Here is a tiny trained network, its code and every weight. The questions are about switching its units off for an input and a target symbol, where a switched-off unit gives its printed mean instead of its output.

import numpy as np


def w(rows, s, z=0):
    codes = np.array(rows[::2]) - 128.0
    scale = np.full(codes.shape[1], s)
    scale[-1] = z or s
    return codes * scale


def f(y):
    return np.maximum(y, 0)


def softmax(a):
    e = np.exp(a - a.max(-1, keepdims=True))
    return e / e.sum(-1, keepdims=True)


def log_softmax(a):
    a = a - a.max(-1, keepdims=True)
    return a - np.log(np.exp(a).sum(-1, keepdims=True))


def net(x, mask):
    ids = ['ΓΔΨΩλπσ'.index(c) for c in x.split()]
    T = len(ids)
    res = E[ids] + P[:T]
    u = 0
    for l in range(2):
        q, k, v = (res @ M[l].T for M in (Q, K, V))
        z = softmax(np.where(np.tri(T) > 0, q @ k.T / 2**0.5, -1e9)) @ v
        res = res + np.where(mask[u], z, O[l][:, -1]) @ O[l][:, :-1]
        u += 1
        y = f(res @ A[l][:, :-1].T + A[l][:, -1])
        res = res + np.where(mask[u : u + 12], y, B[l][:, -1]) @ B[l][:, :-1]
        u += 12
    return log_softmax(res[-1] @ U[:, :-1].T + U[:, -1])


Q, K, V, O, A, B = {}, {}, {}, {}, {}, {}
E = w([
[188,135,173,106,80],'Γ',
[178,38,82,155,184],'Δ',
[86,88,110,91,103],'Ψ',
[23,119,98,194,97],'Ω',
[105,133,30,149,183],'λ',
[109,54,158,95,8],'π',
[137,117,63,178,116],'σ',
],0.015)
P = w([
[225,161,128,128,110],'0',
[164,78,2,124,8],'1',
[145,61,38,128,40],'2',
[141,63,64,134,80],'3',
[129,53,94,145,101],'4',
[115,47,95,145,128],'5',
[119,45,111,154,126],'6',
[112,51,117,149,149],'7',
[108,46,150,145,146],'8',
[108,63,132,140,151],'9',
[76,44,130,136,155],'10',
[149,78,153,131,148],'11',
[120,76,158,130,143],'12',
],0.0034)
Q[0] = w([
[163,198,244,141,166],'L0H0',
[87,128,142,211,88],'L0H0',
],0.012)
K[0] = w([
[66,232,152,183,30],'L0H0',
[118,68,168,254,69],'L0H0',
],0.0084)
V[0] = w([
[24,215,76,99,73],'L0H0',
[125,74,35,2,215],'L0H0',
],0.0046)
O[0] = w([
[50,59,2,153,218,31],'L0H0',
[142,155,181,94,150,251],'L0H0',
],0.0088,0.0032)
A[0] = w([
[122,218,151,146,226,195],'L0N0',
[233,170,147,30,135,69],'L0N1',
[112,130,72,196,114,125],'L0N2',
[104,124,2,87,136,158],'L0N3',
[64,154,114,134,115,116],'L0N4',
[166,148,36,164,146,171],'L0N5',
[112,74,73,116,157,137],'L0N6',
[123,206,188,120,131,125],'L0N7',
[159,91,122,109,135,255],'L0N8',
[133,228,183,63,166,89],'L0N9',
[114,133,176,8,103,132],'L0N10',
[143,111,60,100,79,241],'L0N11',
],0.0083,0.0034)
B[0] = w([
[183,78,191,155,145,147],'L0N0',
[75,185,62,142,82,186],'L0N1',
[86,144,208,148,123,183],'L0N2',
[149,151,88,152,135,207],'L0N3',
[85,116,129,86,159,163],'L0N4',
[144,65,175,201,188,187],'L0N5',
[129,80,108,72,129,183],'L0N6',
[49,72,1,137,119,149],'L0N7',
[173,79,83,164,95,238],'L0N8',
[111,29,28,120,185,137],'L0N9',
[220,116,127,162,127,218],'L0N10',
[198,102,193,140,132,253],'L0N11',
],0.0078,0.0049)
Q[1] = w([
[253,45,98,199,186],'L1H0',
[226,8,38,173,110],'L1H0',
],0.0074)
K[1] = w([
[58,224,161,70,103],'L1H0',
[1,207,202,157,147],'L1H0',
],0.0064)
V[1] = w([
[254,136,142,108,165],'L1H0',
[155,101,148,129,149],'L1H0',
],0.0066)
O[1] = w([
[229,173,122,143,254,2],'L1H0',
[191,41,113,44,91,142],'L1H0',
],0.0087,0.0034)
A[1] = w([
[135,105,72,46,195,120],'L1N0',
[160,105,128,186,95,113],'L1N1',
[105,110,152,90,141,165],'L1N2',
[92,132,134,137,246,167],'L1N3',
[100,133,171,148,71,83],'L1N4',
[110,134,78,73,72,119],'L1N5',
[96,117,162,123,90,81],'L1N6',
[160,155,67,88,127,116],'L1N7',
[175,214,158,101,108,137],'L1N8',
[159,64,209,112,134,140],'L1N9',
[69,122,100,189,93,254],'L1N10',
[182,98,121,92,128,157],'L1N11',
],0.011,0.0053)
B[1] = w([
[201,135,18,56,130,143],'L1N0',
[144,176,150,132,165,211],'L1N1',
[66,110,124,171,112,145],'L1N2',
[216,62,69,138,62,151],'L1N3',
[144,120,80,104,219,189],'L1N4',
[139,83,194,203,182,172],'L1N5',
[136,71,111,117,215,175],'L1N6',
[146,154,160,21,186,140],'L1N7',
[215,114,255,77,141,142],'L1N8',
[66,221,45,145,130,211],'L1N9',
[129,90,156,70,86,245],'L1N10',
[48,231,127,175,135,194],'L1N11',
],0.0071,0.011)
U = w([
[93,138,142,169,174,118],'Γ',
[75,168,119,197,100,136],'Δ',
[131,70,150,144,75,206],'Ψ',
[112,114,175,245,174,38],'Ω',
[151,113,196,109,159,166],'λ',
[91,155,90,72,126,132],'π',
[147,102,122,155,132,3],'σ',
],0.012,0.0032)

Each question gives the input, a string of symbols that net reads in full, and the target symbol t.
The units are the heads (2 rows each of Q, K, V and O) and the neurons (one row each of A and B). Each row of codes is followed by its name. A weight is (code - 128) times the scale printed after its matrix; where a second scale follows, it is the last column's (O, A, B and U).
mask holds one flag per unit, layer by layer, with each layer's heads first. A switched-off unit (its flag False) gives its mean, the last column of its rows in O or B, instead of its output. The means were averaged over made-up inputs and are rounded, as every weight is.
A unit's drop is (log p(t) with every unit on - log p(t) with that unit switched off) / (log p(t) with every unit on - log p(t) with every unit switched off).
The circuit of an input: a set's keep is (log p(t) with only the set's units on - log p(t) with every unit switched off) / (log p(t) with every unit on - log p(t) with every unit switched off). Starting from the 12 units with the biggest drops (on a tie, the unit counted first), units are removed one at a time, each time the one whose removal leaves the highest keep (on an exact tie, the one counted first), for as long as the keep stays at least 0.8.
circuit, biggest first: the units of the circuit, biggest drop first
unit that matters most: the unit with the biggest drop
k most important neurons: the k neurons with the biggest drops, biggest first
top k neurons in layer l: the k neurons of layer l with the biggest drops, biggest first
drop of u: that unit's drop, to one decimal
input Γ Δ π, target λ: unit that matters most => L1N8
input Δ Ψ Ψ, target λ: top 2 neurons in layer 0 => L0N10, L0N5
input σ σ Γ Ω π Ω Ω σ, target Ψ: circuit, biggest first => L1H0, L1N10, L0H0, L1N9
input Δ π σ, target λ: circuit, biggest first => L0H0, L1N8, L1H0
input Γ Ψ Γ π Δ λ Δ π Ψ λ, target σ: circuit, biggest first => L1H0, L1N3, L1N0
input Δ Ψ λ Δ Γ Δ λ σ, target λ: circuit, biggest first => L0H0, L1H0
input Ψ λ Γ Γ λ, target σ: 3 most important neurons => L1N3, L1N0, L0N5
input Γ σ Δ λ Ψ Ψ Δ σ π, target Δ: 4 most important neurons => L1N9, L1N11, L1N10, L0N10
input Γ σ π, target Δ: 3 most important neurons => L1N9, L1N11, L0N11
input σ λ σ, target Ω: top 3 neurons in layer 0 => L0N5, L0N2, L0N11
input Δ π Ψ, target λ: 4 most important neurons => L1N8, L0N10, L1N7, L0N5
input π Ω Ω, target Ψ: 3 most important neurons => L1N10, L1N9, L1N11
input Γ Ψ σ, target Ω: top 2 neurons in layer 0 => L0N5, L0N11
input Ω π σ σ λ Ω σ Ω, target Ψ: unit that matters most => L0H0
input Ψ Ψ Ω Ω Ψ Ψ Ω π Ψ λ, target Ψ: drop of L0N2 => 0.0
input λ Ψ Ψ Ψ π Ω π σ Γ σ, target Ψ: drop of L1N10 => 0.5
input λ λ π Ψ Ψ Ψ Ψ, target π: drop of L0H0 => 0.4
